Below is a small trained network, with its code and all its weights. Each question gives an input and a class and asks what happens when units are switched off, that is, made to give their printed mean instead of their output.

import numpy as np


def w(rows, s, z=0):
    codes = np.array(rows[::2]) - 128.0
    scale = np.full(codes.shape[1], s)
    scale[-1] = z or s
    return codes * scale


def f(y):
    return np.maximum(y, 0)


def log_softmax(a):
    a = a - a.max(-1, keepdims=True)
    return a - np.log(np.exp(a).sum(-1, keepdims=True))


def net(x, mask):
    res = np.array(x, float).reshape(1, 5) / 4 @ E
    y = f(res @ A[0][:, :-1].T + A[0][:, -1])
    res = res + np.where(mask, y, B[0][:, -1]) @ B[0][:, :-1]
    return log_softmax(res[-1] @ U[:, :-1].T + U[:, -1])


A, B = {}, {}
E = w([
[235,134,167,214],'x0',
[206,166,39,50],'x1',
[130,2,41,183],'x2',
[128,128,128,128],'x3',
[127,128,127,128],'x4',
],0.0078)
A[0] = w([
[10,130,83,63,255],'N0',
[96,172,215,121,187],'N1',
[214,207,86,44,145],'N2',
[131,31,64,159,135],'N3',
[172,142,149,164,222],'N4',
[200,117,2,95,96],'N5',
[89,78,113,202,155],'N6',
[100,124,81,56,152],'N7',
],0.019,0.0067)
B[0] = w([
[4,153,110,34,253],'N0',
[105,229,197,132,198],'N1',
[178,14,142,59,242],'N2',
[101,110,5,193,225],'N3',
[173,137,187,184,187],'N4',
[224,229,82,127,226],'N5',
[93,59,115,180,197],'N6',
[149,124,82,63,200],'N7',
],0.035,0.017)
U = w([
[37,201,181,91,135],'0',
[155,204,202,185,252],'1',
[102,66,152,19,133],'2',
[189,36,201,121,153],'3',
[2,64,87,132,26],'4',
[117,17,135,215,184],'5',
[116,215,49,78,63],'6',
[205,191,102,175,60],'7',
],0.0061,0.002)

Each question gives the input, the list of numbers given to net, and the class t.
The units are the neurons (one row each of A and B). Each row of codes is followed by its name. A weight is (code - 128) times the scale printed after its matrix; where a second scale follows, it is the last column's (A, B and U).
mask holds one flag per neuron, in row order. A switched-off neuron (its flag False) gives its mean, the last column of its row in B, instead of its output. The means were averaged over made-up inputs and are rounded, as every weight is.
A unit's drop is (log p(t) with every unit on - log p(t) with that unit switched off) / (log p(t) with every unit on - log p(t) with every unit switched off).
The circuit of an input: a set's keep is (log p(t) with only the set's units on - log p(t) with every unit switched off) / (log p(t) with every unit on - log p(t) with every unit switched off). Starting from all 8 units, units are removed one at a time, each time the one whose removal leaves the highest keep (on an exact tie, the one counted first), for as long as the keep stays at least 0.8.
units of the circuit, in order: the units of the circuit, biggest drop first
most important unit: the unit with the biggest drop
top k neurons: the k neurons with the biggest drops, biggest first
drop of u: that unit's drop, to one decimal
input [6,-3,-2,3,6], class 1: most important unit	N0
input [7,-4,0,-1,-2], class 1: top 3 neurons	(N2; N0; N3)
input [4,4,-7,7,1], class 3: units of the circuit, in order	(N2; N0)
input [6,-1,-8,3,-7], class 1: units of the circuit, in order	(N1; N0)
input [1,5,-4,-7,-7], class 3: units of the circuit, in order	(N0; N2)
input [4,0,6,2,5], class 5: units of the circuit, in order	(N0; N6)
input [6,-1,-5,-8,-6], class 1: top 2 neurons	(N0; N1)
input [5,-6,-1,6,-5], class 1: top 2 neurons	(N0; N2)
input [-2,-7,-1,-1,5], class 0: top 2 neurons	(N1; N3)
input [1,2,-1,2,-8], class 3: units of the circuit, in order	(N0; N3)
input [-5,1,-6,-5,3], class 2: top 3 neurons	(N2; N5; N7)
input [-7,-5,1,7,6], class 4: top 2 neurons	(N5; N6)
input [3,0,5,8,-8], class 5: top 2 neurons	(N0; N6)
input [-1,-1,-6,8,8], class 0: units of the circuit, in order	(N1)
input [-2,0,-1,-3,-8], class 0: top 2 neurons	(N2; N3)
input [4,3,5,7,6], class 7: top 2 neurons	(N0; N5)
input [-7,-1,1,7,4], class 4: top 4 neurons	(N5; N2; N1; N0)
input [4,5,4,0,8], class 7: top 2 neurons	(N0; N5)
input [1,6,-1,6,-5], class 3: top 2 neurons	(N2; N0)
input [5,8,-5,-3,0], class 3: most important unit	N2
input [-3,-7,1,2,-1], class 4: top 2 neurons	(N6; N5)
input [-6,0,4,-3,-2], class 4: top 2 neurons	(N0; N1)
input [-3,-8,1,3,-7], class 4: top 2 neurons	(N6; N5)
input [-7,5,0,6,3], class 2: drop of N1	0.1
input [-1,-5,-2,6,-7], class 0: drop of N6	0.0
input [5,-7,-4,3,-2], class 1: drop of N0	0.4
input [2,-3,3,6,7], class 5: drop of N0	0.8
input [-8,8,-5,-8,-4], class 2: units of the circuit, in order	(N2)
